Below are the code and all the weights of a small trained network. Each question names an input and a target symbol and asks about switching units off, where a switched-off unit gives its printed mean instead of its output.

import numpy as np


def w(rows, s, z=0):
    codes = np.array(rows[::2]) - 128.0
    scale = np.full(codes.shape[1], s)
    scale[-1] = z or s
    return codes * scale


def norm(h):
    return h / np.sqrt((h * h).mean(-1, keepdims=True) + 1e-5)


def f(y):
    return y / 2 * (1 + np.tanh(0.7978845608 * (y + 0.044715 * y**3)))


def softmax(a):
    e = np.exp(a - a.max(-1, keepdims=True))
    return e / e.sum(-1, keepdims=True)


def log_softmax(a):
    a = a - a.max(-1, keepdims=True)
    return a - np.log(np.exp(a).sum(-1, keepdims=True))


def net(x, mask):
    ids = ['αβδεζθμξπστφψω'.index(c) for c in x.split()]
    T = len(ids)
    res = E[ids] + P[:T]
    u = 0
    for l in range(2):
        r = norm(res)
        for j in range(3):
            rows = slice(2 * j, 2 * j + 2)
            q, k, v = (r @ M[l][rows].T for M in (Q, K, V))
            z = softmax(np.where(np.tri(T) > 0, q @ k.T / 2**0.5, -1e9)) @ v
            o = O[l][rows]
            res = res + np.where(mask[u + j], z, o[:, -1]) @ o[:, :-1]
        u += 3
        y = f(norm(res) @ A[l][:, :-1].T + A[l][:, -1])
        res = res + np.where(mask[u : u + 8], y, B[l][:, -1]) @ B[l][:, :-1]
        u += 8
    return log_softmax(norm(res)[-1] @ U[:, :-1].T + U[:, -1])


Q, K, V, O, A, B = {}, {}, {}, {}, {}, {}
E = w([
[192,119,162],'α',
[113,103,37],'β',
[190,183,83],'δ',
[79,82,136],'ε',
[77,85,140],'ζ',
[167,182,144],'θ',
[120,118,56],'μ',
[82,121,201],'ξ',
[121,254,193],'π',
[110,142,73],'σ',
[76,92,135],'τ',
[172,105,159],'φ',
[137,83,78],'ψ',
[120,53,72],'ω',
],0.016)
P = w([
[191,207,39],'0',
[3,79,203],'1',
[30,94,201],'2',
[66,104,151],'3',
[53,117,184],'4',
[67,104,153],'5',
],0.0057)
Q[0] = w([
[201,105,95],'0.h0',
[157,74,26],'0.h0',
[204,166,171],'0.h1',
[144,53,155],'0.h1',
[207,110,236],'0.h2',
[165,2,84],'0.h2',
],0.0098)
K[0] = w([
[57,79,155],'0.h0',
[105,79,55],'0.h0',
[222,254,254],'0.h1',
[215,12,134],'0.h1',
[186,127,61],'0.h2',
[151,185,148],'0.h2',
],0.0083)
V[0] = w([
[18,76,125],'0.h0',
[127,2,122],'0.h0',
[152,73,165],'0.h1',
[175,123,151],'0.h1',
[172,102,90],'0.h2',
[131,185,82],'0.h2',
],0.0091)
O[0] = w([
[3,125,140,251],'0.h0',
[100,130,210,247],'0.h0',
[101,20,221,124],'0.h1',
[232,48,212,59],'0.h1',
[214,77,114,162],'0.h2',
[222,145,162,167],'0.h2',
],0.0043,0.0023)
A[0] = w([
[101,194,174,159],'0.n0',
[165,68,150,255],'0.n1',
[73,194,53,148],'0.n2',
[253,173,146,80],'0.n3',
[154,211,138,139],'0.n4',
[81,198,25,165],'0.n5',
[111,161,187,107],'0.n6',
[196,155,118,131],'0.n7',
],0.011,0.0036)
B[0] = w([
[78,28,20,186],'0.n0',
[71,209,227,203],'0.n1',
[130,87,231,235],'0.n2',
[55,74,238,207],'0.n3',
[90,109,1,184],'0.n4',
[115,87,187,253],'0.n5',
[145,74,77,149],'0.n6',
[54,123,155,161],'0.n7',
],0.0063,0.0044)
Q[1] = w([
[195,165,167],'1.h0',
[81,133,154],'1.h0',
[79,161,101],'1.h1',
[70,91,147],'1.h1',
[166,198,100],'1.h2',
[129,32,251],'1.h2',
],0.017)
K[1] = w([
[39,195,201],'1.h0',
[245,137,79],'1.h0',
[133,198,97],'1.h1',
[4,254,2],'1.h1',
[2,158,220],'1.h2',
[205,72,152],'1.h2',
],0.008)
V[1] = w([
[112,188,128],'1.h0',
[195,160,213],'1.h0',
[100,65,97],'1.h1',
[57,190,145],'1.h1',
[54,173,109],'1.h2',
[139,9,189],'1.h2',
],0.011)
O[1] = w([
[157,53,130,89],'1.h0',
[253,146,91,169],'1.h0',
[127,78,255,180],'1.h1',
[254,114,48,206],'1.h1',
[97,120,16,79],'1.h2',
[89,231,108,255],'1.h2',
],0.0081,0.0075)
A[1] = w([
[238,74,87,75],'1.n0',
[214,204,114,2],'1.n1',
[122,117,167,116],'1.n2',
[80,117,115,229],'1.n3',
[183,162,106,10],'1.n4',
[106,229,119,48],'1.n5',
[199,203,61,30],'1.n6',
[116,60,12,172],'1.n7',
],0.011,0.0036)
B[1] = w([
[105,118,68,170],'1.n0',
[111,113,149,146],'1.n1',
[144,153,170,158],'1.n2',
[151,56,86,202],'1.n3',
[60,82,182,111],'1.n4',
[59,170,2,189],'1.n5',
[122,85,175,136],'1.n6',
[167,179,80,253],'1.n7',
],0.012,0.0046)
U = w([
[195,154,205,232],'α',
[86,109,165,13],'β',
[193,65,145,133],'δ',
[86,99,116,153],'ε',
[89,106,112,61],'ζ',
[180,89,120,33],'θ',
[106,121,153,252],'μ',
[105,115,123,57],'ξ',
[128,132,7,153],'π',
[119,79,114,103],'σ',
[102,114,117,63],'τ',
[154,147,167,130],'φ',
[83,233,103,121],'ψ',
[99,143,128,30],'ω',
],0.018,0.0026)

Each question gives the input, a string of symbols that net reads in full, and the target symbol t.
The units are the heads (2 rows each of Q, K, V and O) and the neurons (one row each of A and B). Each row of codes is followed by its name. A weight is (code - 128) times the scale printed after its matrix; where a second scale follows, it is the last column's (O, A, B and U).
mask holds one flag per unit, layer by layer, with each layer's heads first. A switched-off unit (its flag False) gives its mean, the last column of its rows in O or B, instead of its output. The means were averaged over made-up inputs and are rounded, as every weight is.
A unit's drop is (log p(t) with every unit on - log p(t) with that unit switched off) / (log p(t) with every unit on - log p(t) with every unit switched off).
The circuit of an input: a set's keep is (log p(t) with only the set's units on - log p(t) with every unit switched off) / (log p(t) with every unit on - log p(t) with every unit switched off). Starting from the 12 units with the biggest drops (on a tie, the unit counted first), units are removed one at a time, each time the one whose removal leaves the highest keep (on an exact tie, the one counted first), for as long as the keep stays at least 0.8.
circuit, biggest first: the units of the circuit, biggest drop first
k most important neurons: the k neurons with the biggest drops, biggest first
heads that matter: for each layer, one digit per head in row order, 1 if its drop is at least 0.15 and else 0, layers parted by /
drop when u is switched off: that unit's drop, to one decimal
input ψ ε ψ ψ ε, target ψ: 3 most important neurons	(0.n3 0.n7 0.n0)
input ψ ε ψ π β, target ψ: circuit, biggest first	(1.h2 0.n0 0.n4)
input α μ π ε, target α: 3 most important neurons	(0.n0 0.n4 0.n6)
input δ π δ, target δ: circuit, biggest first	(0.n3 1.h2)
input ψ α τ α δ ω, target ψ: 2 most important neurons	(0.n3 0.n7)
input α ψ ψ ζ, target α: heads that matter	100 / 000
input π π π ε, target π: heads that matter	000 / 011
input α α ψ δ, target α: 2 most important neurons	(0.n3 0.n1)
input α ξ μ π α ψ, target α: most important neuron	(0.n0)
input ψ ψ ζ, target ψ: heads that matter	000 / 101
input δ ξ α π ε, target δ: 2 most important neurons	(0.n0 0.n4)
input π σ σ, target π: 2 most important neurons	(0.n3 1.n7)
input π ψ ψ α σ, target π: 2 most important neurons	(0.n1 0.n3)
input δ ψ π α ψ, target δ: heads that matter	100 / 001
input ψ β θ ε τ, target ψ: 4 most important neurons	(0.n3 0.n7 0.n0 1.n5)
input ψ μ δ π ε, target ψ: 3 most important neurons	(0.n3 0.n7 1.n5)
input α π τ, target α: 2 most important neurons	(0.n0 0.n4)
input ψ ψ ψ τ, target ψ: drop when 0.n0 is switched off	0.4
input δ α ψ, target δ: drop when 1.h2 is switched off	1.5
input δ σ θ ω, target δ: drop when 1.n5 is switched off	0.1
